Below is a small trained network, with its code and all its weights. Each question gives an input and a class and asks what happens when units are switched off, that is, made to give their printed mean instead of their output.

import numpy as np


def w(rows, s, z=0):
    codes = np.array(rows[::2]) - 128.0
    scale = np.full(codes.shape[1], s)
    scale[-1] = z or s
    return codes * scale


def norm(h):
    return h / np.sqrt((h * h).mean(-1, keepdims=True) + 1e-5)


def f(y):
    return y / 2 * (1 + np.tanh(0.7978845608 * (y + 0.044715 * y**3)))


def log_softmax(a):
    a = a - a.max(-1, keepdims=True)
    return a - np.log(np.exp(a).sum(-1, keepdims=True))


def net(x, mask):
    res = np.array(x, float).reshape(1, 3) / 4 @ E
    u = 0
    for l in range(4):
        y = f(norm(res) @ A[l][:, :-1].T + A[l][:, -1])
        res = res + np.where(mask[u : u + 6], y, B[l][:, -1]) @ B[l][:, :-1]
        u += 6
    return log_softmax(norm(res)[-1] @ U[:, :-1].T + U[:, -1])


A, B = {}, {}
E = w([
[193,193,118,89,180,165],'x0',
[52,166,117,124,2,235],'x1',
[101,212,113,82,15,18],'x2',
],0.0052)
A[0] = w([
[255,150,140,80,173,148,5],'L0N1',
[96,178,191,205,145,237,63],'L0N2',
[158,147,95,179,115,223,33],'L0N3',
[127,167,104,74,48,99,158],'L0N4',
[92,217,84,126,176,137,229],'L0N5',
[165,144,116,33,125,25,118],'L0N6',
],0.0056,0.0017)
B[0] = w([
[210,116,70,64,128,53,221],'L0N1',
[175,149,216,27,253,63,231],'L0N2',
[101,236,147,47,154,112,187],'L0N3',
[15,95,163,185,161,112,254],'L0N4',
[136,141,172,142,146,190,196],'L0N5',
[66,221,134,149,237,144,248],'L0N6',
],0.0058,0.0022)
A[1] = w([
[156,109,161,136,121,250,145],'L1N1',
[126,29,108,160,12,93,1],'L1N2',
[61,164,198,126,97,69,82],'L1N3',
[82,131,156,127,81,254,222],'L1N4',
[100,61,168,117,101,100,136],'L1N5',
[109,43,204,188,146,129,151],'L1N6',
],0.0058,0.0023)
B[1] = w([
[127,185,166,73,127,91,185],'L1N1',
[255,124,24,158,120,118,155],'L1N2',
[145,162,151,193,123,83,224],'L1N3',
[202,92,179,45,172,67,255],'L1N4',
[137,91,125,170,62,85,164],'L1N5',
[127,116,128,122,68,164,218],'L1N6',
],0.0075,0.0027)
A[2] = w([
[170,143,155,26,186,164,192],'L2N1',
[117,54,189,32,73,134,250],'L2N2',
[81,105,151,150,232,135,96],'L2N3',
[229,166,92,54,178,129,248],'L2N4',
[189,69,162,213,181,116,32],'L2N5',
[128,98,1,124,187,150,10],'L2N6',
],0.0059,0.0011)
B[2] = w([
[152,68,155,51,167,204,253],'L2N1',
[132,101,218,207,179,151,187],'L2N2',
[197,104,105,106,56,160,174],'L2N3',
[31,41,197,14,119,217,243],'L2N4',
[69,159,155,107,1,119,171],'L2N5',
[129,109,129,74,126,70,137],'L2N6',
],0.0067,0.0049)
A[3] = w([
[155,128,125,36,192,162,250],'L3N1',
[74,106,169,119,100,217,133],'L3N2',
[148,68,79,187,118,254,59],'L3N3',
[89,222,151,195,148,73,143],'L3N4',
[159,170,124,88,165,131,180],'L3N5',
[172,76,42,175,54,110,62],'L3N6',
],0.0088,0.0013)
B[3] = w([
[148,131,109,40,117,254,255],'L3N1',
[140,159,172,112,197,91,188],'L3N2',
[78,178,176,186,103,65,144],'L3N3',
[64,172,49,147,186,200,203],'L3N4',
[122,73,130,81,55,102,156],'L3N5',
[195,54,56,8,85,109,167],'L3N6',
],0.0069,0.0079)
U = w([
[151,120,146,18,184,206,145],'0',
[142,117,194,179,144,104,115],'1',
[51,211,68,189,153,115,148],'2',
[252,169,81,185,173,154,1],'3',
[179,75,71,118,55,79,136],'4',
],0.017,0.018)

Each question gives the input, the list of numbers given to net, and the class t.
The units are the neurons (one row each of A and B). Each row of codes is followed by its name. A weight is (code - 128) times the scale printed after its matrix; where a second scale follows, it is the last column's (A, B and U).
mask holds one flag per neuron, layer by layer. A switched-off neuron (its flag False) gives its mean, the last column of its row in B, instead of its output. The means were averaged over made-up inputs and are rounded, as every weight is.
A unit's drop is (log p(t) with every unit on - log p(t) with that unit switched off) / (log p(t) with every unit on - log p(t) with every unit switched off).
unit that matters most: the unit with the biggest drop
top k neurons: the k neurons with the biggest drops, biggest first
k most important neurons of layer l: the k neurons of layer l with the biggest drops, biggest first
drop when u is switched off: that unit's drop, to one decimal
input [1,-6,5], class 2: top 2 neurons => [L1N4; L2N1]
input [-5,5,4], class 4: top 3 neurons => [L1N2; L0N6; L3N6]
input [-7,0,-5], class 1: unit that matters most => L2N2
input [-2,3,1], class 4: top 2 neurons => [L0N6; L1N2]
input [-4,6,6], class 4: top 3 neurons => [L1N2; L0N6; L0N2]
input [-8,0,4], class 4: top 2 neurons => [L1N2; L3N6]
input [3,-1,3], class 2: top 3 neurons => [L0N4; L1N4; L2N1]
input [-2,4,2], class 2: top 2 neurons => [L0N4; L0N1]
input [-1,7,2], class 1: top 3 neurons => [L1N4; L0N4; L3N1]
input [-2,-4,-3], class 4: top 2 neurons => [L1N4; L0N2]
input [-1,-7,4], class 2: top 3 neurons => [L1N4; L2N1; L0N2]
input [-5,-6,-8], class 4: 2 most important neurons of layer 2 => [L2N4; L2N3]
input [-5,-1,2], class 4: top 2 neurons => [L3N6; L0N2]
input [-8,-4,7], class 2: unit that matters most => L0N6
input [-3,5,8], class 2: drop when L3N4 is switched off => 0.1
input [-2,2,5], class 2: drop when L0N2 is switched off => 0.0
